Below is a small trained network, with its code and all its weights. Each question gives an input and a class and asks what happens when units are switched off, that is, made to give their printed mean instead of their output.

import numpy as np


def w(rows, s, z=0):
    codes = np.array(rows[::2]) - 128.0
    scale = np.full(codes.shape[1], s)
    scale[-1] = z or s
    return codes * scale


def norm(h):
    return h / np.sqrt((h * h).mean(-1, keepdims=True) + 1e-5)


def f(y):
    return np.maximum(y, 0)


def log_softmax(a):
    a = a - a.max(-1, keepdims=True)
    return a - np.log(np.exp(a).sum(-1, keepdims=True))


def net(x, mask):
    res = np.array(x, float).reshape(1, 7) / 4 @ E
    u = 0
    for l in range(4):
        y = f(norm(res) @ A[l][:, :-1].T + A[l][:, -1])
        res = res + np.where(mask[u : u + 10], y, B[l][:, -1]) @ B[l][:, :-1]
        u += 10
    return log_softmax(norm(res)[-1] @ U[:, :-1].T + U[:, -1])


A, B = {}, {}
E = w([
[127,128,127],'x0',
[128,127,128],'x1',
[127,127,125],'x2',
[148,251,224],'x3',
[161,73,203],'x4',
[129,128,127],'x5',
[48,113,175],'x6',
],0.0034)
A[0] = w([
[155,170,171,40],'L0N1',
[2,79,188,120],'L0N2',
[191,35,223,8],'L0N3',
[129,187,100,212],'L0N4',
[213,123,118,11],'L0N5',
[213,113,133,76],'L0N6',
[152,171,60,255],'L0N7',
[229,109,127,74],'L0N8',
[62,84,212,105],'L0N9',
[67,120,157,22],'L0N10',
],0.0074,0.0021)
B[0] = w([
[120,90,160,178],'L0N1',
[179,188,18,252],'L0N2',
[255,125,134,215],'L0N3',
[103,168,164,221],'L0N4',
[136,216,43,157],'L0N5',
[165,193,66,168],'L0N6',
[67,184,125,248],'L0N7',
[175,204,49,178],'L0N8',
[219,188,19,225],'L0N9',
[166,194,106,153],'L0N10',
],0.007,0.0034)
A[1] = w([
[154,82,38,145],'L1N1',
[223,96,177,95],'L1N2',
[124,149,157,113],'L1N3',
[86,2,149,88],'L1N4',
[109,115,76,2],'L1N5',
[68,17,93,140],'L1N6',
[92,158,85,114],'L1N7',
[222,172,131,140],'L1N8',
[158,213,174,142],'L1N9',
[91,11,125,21],'L1N10',
],0.0074,0.0091)
B[1] = w([
[119,102,189,235],'L1N1',
[203,109,95,149],'L1N2',
[116,101,126,137],'L1N3',
[172,77,232,129],'L1N4',
[99,116,62,128],'L1N5',
[135,98,207,155],'L1N6',
[168,152,124,174],'L1N7',
[183,94,122,255],'L1N8',
[107,55,123,242],'L1N9',
[254,78,139,128],'L1N10',
],0.0092,0.0052)
A[2] = w([
[181,127,188,9],'L2N1',
[155,123,144,1],'L2N2',
[135,184,253,92],'L2N3',
[145,179,220,70],'L2N4',
[77,153,105,21],'L2N5',
[111,213,159,102],'L2N6',
[82,122,109,96],'L2N7',
[151,138,249,125],'L2N8',
[170,147,140,179],'L2N9',
[128,114,175,76],'L2N10',
],0.008,0.0072)
B[2] = w([
[207,226,185,128],'L2N1',
[254,36,200,128],'L2N2',
[92,37,132,153],'L2N3',
[79,46,193,137],'L2N4',
[95,48,104,128],'L2N5',
[157,101,101,169],'L2N6',
[161,138,140,136],'L2N7',
[35,68,107,169],'L2N8',
[139,73,149,253],'L2N9',
[97,155,85,132],'L2N10',
],0.0083,0.0044)
A[3] = w([
[167,126,139,1],'L3N1',
[51,221,179,151],'L3N2',
[231,118,7,167],'L3N3',
[36,216,109,116],'L3N4',
[39,214,63,105],'L3N5',
[157,35,92,172],'L3N6',
[126,190,224,41],'L3N7',
[3,183,141,135],'L3N8',
[92,224,239,23],'L3N9',
[212,191,119,71],'L3N10',
],0.0073,0.0087)
B[3] = w([
[1,202,46,128],'L3N1',
[208,66,83,143],'L3N2',
[46,174,137,255],'L3N3',
[227,100,122,146],'L3N4',
[236,153,99,151],'L3N5',
[58,145,157,215],'L3N6',
[207,71,139,128],'L3N7',
[187,46,123,152],'L3N8',
[137,31,62,128],'L3N9',
[65,152,44,146],'L3N10',
],0.0084,0.01)
U = w([
[43,236,42,85],'0',
[29,28,254,47],'1',
[110,134,109,241],'2',
[241,93,89,2],'3',
],0.0097,0.005)

Each question gives the input, the list of numbers given to net, and the class t.
The units are the neurons (one row each of A and B). Each row of codes is followed by its name. A weight is (code - 128) times the scale printed after its matrix; where a second scale follows, it is the last column's (A, B and U).
mask holds one flag per neuron, layer by layer. A switched-off neuron (its flag False) gives its mean, the last column of its row in B, instead of its output. The means were averaged over made-up inputs and are rounded, as every weight is.
A unit's drop is (log p(t) with every unit on - log p(t) with that unit switched off) / (log p(t) with every unit on - log p(t) with every unit switched off).
The circuit of an input: a set's keep is (log p(t) with only the set's units on - log p(t) with every unit switched off) / (log p(t) with every unit on - log p(t) with every unit switched off). Starting from the 12 units with the biggest drops (on a tie, the unit counted first), units are removed one at a time, each time the one whose removal leaves the highest keep (on an exact tie, the one counted first), for as long as the keep stays at least 0.8.
circuit, biggest first: the units of the circuit, biggest drop first
unit that matters most: the unit with the biggest drop
top k neurons: the k neurons with the biggest drops, biggest first
top k neurons in layer l: the k neurons of layer l with the biggest drops, biggest first
drop of u: that unit's drop, to one decimal
input [-5,-8,0,-5,-8,7,-5], class 3: top neuron in layer 1	(L1N8)
input [-3,2,4,-4,5,-4,6], class 0: circuit, biggest first	(L0N2; L3N3)
input [3,-7,-6,6,-8,-4,0], class 3: top 3 neurons	(L0N3; L1N8; L1N1)
input [3,-2,-8,-3,4,-1,-4], class 0: circuit, biggest first	(L0N8; L3N3)
input [2,6,-6,5,5,-8,8], class 0: top 2 neurons in layer 0	(L0N9; L0N2)
input [2,-5,-3,-6,-2,5,-5], class 1: circuit, biggest first	(L0N2; L1N1)
input [-2,-6,-1,-8,-8,-5,-4], class 1: circuit, biggest first	(L1N6; L0N2; L0N9; L1N1)
input [-6,-1,-2,0,6,1,4], class 2: top 3 neurons	(L0N3; L0N9; L0N2)
input [-2,8,4,4,6,-2,1], class 3: top 4 neurons	(L0N3; L1N2; L0N9; L1N8)
input [-3,8,0,2,-7,-7,-5], class 3: top 3 neurons	(L0N7; L0N3; L0N9)
input [-3,-3,3,-8,-8,1,-1], class 1: top 2 neurons	(L1N6; L0N2)
input [8,4,3,8,-7,7,1], class 1: top 2 neurons	(L2N3; L0N2)
input [5,5,6,4,-6,-3,4], class 3: top 2 neurons in layer 1	(L1N1; L1N8)
input [4,-8,-1,-2,8,-7,6], class 3: circuit, biggest first	(L0N3)
input [-7,-2,0,1,5,3,6], class 2: top 3 neurons in layer 0	(L0N3; L0N7; L0N9)
input [-1,-5,-7,-1,8,4,5], class 3: top 2 neurons in layer 0	(L0N3; L0N7)
input [-6,-7,-4,6,2,-6,-4], class 1: top 2 neurons	(L0N2; L0N9)
input [-3,4,-6,5,2,8,-7], class 0: drop of L0N5	0.1
input [7,4,2,-1,8,-8,7], class 3: drop of L0N3	0.9
input [-7,0,7,5,4,-2,-7], class 0: unit that matters most	L0N8
input [-1,-5,-1,6,-8,4,0], class 3: drop of L0N7	0.8
